Below are the code and all the weights of a small trained network. Each question names an input and a target symbol and asks about switching units off, where a switched-off unit gives its printed mean instead of its output.

import numpy as np


def w(rows, s, z=0):
    codes = np.array(rows[::2]) - 128.0
    scale = np.full(codes.shape[1], s)
    scale[-1] = z or s
    return codes * scale


def norm(h):
    return h / np.sqrt((h * h).mean(-1, keepdims=True) + 1e-5)


def f(y):
    return y / 2 * (1 + np.tanh(0.7978845608 * (y + 0.044715 * y**3)))


def softmax(a):
    e = np.exp(a - a.max(-1, keepdims=True))
    return e / e.sum(-1, keepdims=True)


def log_softmax(a):
    a = a - a.max(-1, keepdims=True)
    return a - np.log(np.exp(a).sum(-1, keepdims=True))


def net(x, mask):
    ids = ['αβγδεθμπψ'.index(c) for c in x.split()]
    T = len(ids)
    res = E[ids] + P[:T]
    u = 0
    for l in range(2):
        q, k, v = (norm(res) @ M[l].T for M in (Q, K, V))
        z = softmax(np.where(np.tri(T) > 0, q @ k.T / 3**0.5, -1e9)) @ v
        res = res + np.where(mask[u], z, O[l][:, -1]) @ O[l][:, :-1]
        u += 1
        y = f(norm(res) @ A[l][:, :-1].T + A[l][:, -1])
        res = res + np.where(mask[u : u + 16], y, B[l][:, -1]) @ B[l][:, :-1]
        u += 16
    return log_softmax(norm(res)[-1] @ U[:, :-1].T + U[:, -1])


Q, K, V, O, A, B = {}, {}, {}, {}, {}, {}
E = w([
[97,130,95],'α',
[97,130,94],'β',
[94,130,91],'γ',
[93,126,83],'δ',
[166,122,43],'ε',
[178,169,116],'θ',
[110,133,155],'μ',
[128,209,253],'π',
[144,87,121],'ψ',
],0.0059)
P = w([
[236,104,103],'0',
[164,76,156],'1',
[132,74,165],'2',
[112,107,159],'3',
[97,125,150],'4',
[87,142,150],'5',
[79,167,136],'6',
[83,180,128],'7',
[79,197,127],'8',
[80,222,126],'9',
[91,245,120],'10',
[97,240,109],'11',
[95,230,79],'12',
],0.0012)
Q[0] = w([
[171,82,201],'0.h1',
[249,99,224],'0.h1',
[255,181,156],'0.h1',
],0.0062)
K[0] = w([
[131,46,139],'0.h1',
[147,19,58],'0.h1',
[162,116,2],'0.h1',
],0.007)
V[0] = w([
[30,52,145],'0.h1',
[168,1,97],'0.h1',
[128,128,128],'0.h1',
],0.0027)
O[0] = w([
[180,154,43,1],'0.h1',
[51,80,4,88],'0.h1',
[128,128,128,128],'0.h1',
],0.0024,0.00058)
A[0] = w([
[128,128,128,128],'0.n1',
[9,24,185,89],'0.n2',
[123,164,177,161],'0.n3',
[253,152,141,161],'0.n4',
[207,64,83,147],'0.n5',
[128,128,128,128],'0.n6',
[127,107,103,53],'0.n7',
[178,165,227,119],'0.n8',
[57,154,120,118],'0.n9',
[126,107,103,67],'0.n10',
[128,128,128,128],'0.n11',
[24,151,132,140],'0.n12',
[121,133,129,128],'0.n13',
[187,85,91,141],'0.n14',
[92,64,8,1],'0.n15',
[135,134,144,128],'0.n16',
],0.0043,0.0048)
B[0] = w([
[128,128,128,128],'0.n1',
[77,235,79,129],'0.n2',
[115,105,61,204],'0.n3',
[97,172,60,255],'0.n4',
[2,150,150,181],'0.n5',
[128,128,128,128],'0.n6',
[164,93,178,47],'0.n7',
[117,70,60,154],'0.n8',
[157,93,75,168],'0.n9',
[163,88,183,58],'0.n10',
[128,128,128,128],'0.n11',
[142,109,37,230],'0.n12',
[131,125,124,132],'0.n13',
[38,148,148,161],'0.n14',
[188,14,181,96],'0.n15',
[127,124,115,125],'0.n16',
],0.0033,0.0015)
Q[1] = w([
[120,65,211],'1.h1',
[254,77,177],'1.h1',
[44,181,65],'1.h1',
],0.0093)
K[1] = w([
[220,55,102],'1.h1',
[145,44,2],'1.h1',
[83,210,219],'1.h1',
],0.0057)
V[1] = w([
[230,133,37],'1.h1',
[89,152,4],'1.h1',
[217,197,232],'1.h1',
],0.0032)
O[1] = w([
[254,147,45,124],'1.h1',
[170,32,113,251],'1.h1',
[89,233,61,65],'1.h1',
],0.0046,0.0024)
A[1] = w([
[128,128,127,126],'1.n1',
[128,127,127,127],'1.n2',
[86,164,156,108],'1.n3',
[182,105,146,90],'1.n4',
[99,125,184,87],'1.n5',
[178,106,138,116],'1.n6',
[128,128,129,129],'1.n7',
[202,151,166,1],'1.n8',
[150,175,140,104],'1.n9',
[167,185,127,127],'1.n10',
[127,125,124,130],'1.n11',
[138,127,123,131],'1.n12',
[183,109,255,106],'1.n13',
[130,125,126,128],'1.n14',
[157,178,130,119],'1.n15',
[183,105,146,94],'1.n16',
],0.0096,0.0043)
B[1] = w([
[128,128,129,127],'1.n1',
[127,129,129,130],'1.n2',
[218,116,59,143],'1.n3',
[164,196,127,126],'1.n4',
[165,104,62,55],'1.n5',
[139,210,140,193],'1.n6',
[128,128,127,127],'1.n7',
[149,150,3,2],'1.n8',
[121,65,114,115],'1.n9',
[91,73,127,251],'1.n10',
[124,134,136,151],'1.n11',
[113,131,127,163],'1.n12',
[46,195,122,170],'1.n13',
[123,131,129,139],'1.n14',
[92,54,125,188],'1.n15',
[164,201,129,136],'1.n16',
],0.0053,0.00088)
U = w([
[135,141,165,4],'α',
[149,140,192,107],'β',
[147,131,157,20],'γ',
[125,87,128,65],'δ',
[159,125,138,28],'ε',
[170,107,2,119],'θ',
[206,193,150,254],'μ',
[67,249,126,220],'π',
[42,40,191,166],'ψ',
],0.0095,0.0037)

Each question gives the input, a string of symbols that net reads in full, and the target symbol t.
The units are the heads (3 rows each of Q, K, V and O) and the neurons (one row each of A and B). Each row of codes is followed by its name. A weight is (code - 128) times the scale printed after its matrix; where a second scale follows, it is the last column's (O, A, B and U).
mask holds one flag per unit, layer by layer, with each layer's heads first. A switched-off unit (its flag False) gives its mean, the last column of its rows in O or B, instead of its output. The means were averaged over made-up inputs and are rounded, as every weight is.
A unit's drop is (log p(t) with every unit on - log p(t) with that unit switched off) / (log p(t) with every unit on - log p(t) with every unit switched off).
The circuit of an input: a set's keep is (log p(t) with only the set's units on - log p(t) with every unit switched off) / (log p(t) with every unit on - log p(t) with every unit switched off). Starting from the 12 units with the biggest drops (on a tie, the unit counted first), units are removed one at a time, each time the one whose removal leaves the highest keep (on an exact tie, the one counted first), for as long as the keep stays at least 0.8.
circuit, biggest first: the units of the circuit, biggest drop first
k most important neurons of layer l: the k neurons of layer l with the biggest drops, biggest first
drop of u: that unit's drop, to one decimal
input γ π δ, target π: circuit, biggest first -> 1.h1
input β α α θ β, target θ: circuit, biggest first -> 0.n12, 1.h1
input ε β θ θ α, target θ: 3 most important neurons of layer 0 -> 0.n12, 0.n2, 0.n4
input θ δ δ θ α α, target θ: circuit, biggest first -> 0.n12, 1.h1
input ψ ψ ε θ γ β θ δ ψ ψ δ β, target ψ: circuit, biggest first -> 0.n8, 1.h1, 0.n4
input θ β θ π μ ψ, target π: circuit, biggest first -> 1.h1, 0.n2
input ε μ β ψ π α θ π π ψ π, target ψ: 2 most important neurons of layer 1 -> 1.n15, 1.n9
input θ θ θ θ δ β θ ψ θ θ δ α μ, target μ: 4 most important neurons of layer 1 -> 1.n10, 1.n15, 1.n13, 1.n9
input θ θ θ β θ β γ ψ θ ψ β δ, target ψ: 2 most important neurons of layer 0 -> 0.n8, 0.n4
input θ β ε θ, target θ: circuit, biggest first -> 0.n4, 1.n10
input π γ π ψ θ ε ψ π, target ψ: 4 most important neurons of layer 0 -> 0.n5, 0.n8, 0.n3, 0.n14
input θ μ ψ ψ β α π β ψ β ε, target π: 2 most important neurons of layer 0 -> 0.n5, 0.n14
input β γ θ θ, target θ: 4 most important neurons of layer 0 -> 0.n15, 0.n8, 0.n12, 0.n9
input θ π θ θ β, target π: circuit, biggest first -> 1.h1
input ψ ε ε, target ψ: 3 most important neurons of layer 0 -> 0.n5, 0.n14, 0.n12
input μ θ θ α β ε ψ ψ θ β β ψ ε, target ψ: 4 most important neurons of layer 0 -> 0.n5, 0.n14, 0.n12, 0.n8
input β μ θ π μ θ θ θ ψ, target π: 3 most important neurons of layer 0 -> 0.n5, 0.n2, 0.n14
input ψ γ θ ε δ β ε μ ψ θ θ ψ β, target ψ: 4 most important neurons of layer 0 -> 0.n12, 0.n8, 0.n3, 0.n5
input θ π θ α, target π: 2 most important neurons of layer 0 -> 0.n2, 0.n8
input γ θ θ θ δ α ψ θ, target ψ: 2 most important neurons of layer 0 -> 0.n12, 0.n9
input μ π π, target π: 2 most important neurons of layer 1 -> 1.n13, 1.n8
input ψ θ π θ θ θ μ θ β α θ μ, target θ: circuit, biggest first -> 1.n3
input μ β γ, target μ: drop of 0.n8 -> 0.6
input π ψ ε μ, target π: drop of 0.n2 -> 0.2
input δ θ θ θ μ θ β π ψ π θ, target ψ: drop of 1.n15 -> 0.2
input μ π μ α θ, target π: drop of 0.n15 -> 0.2
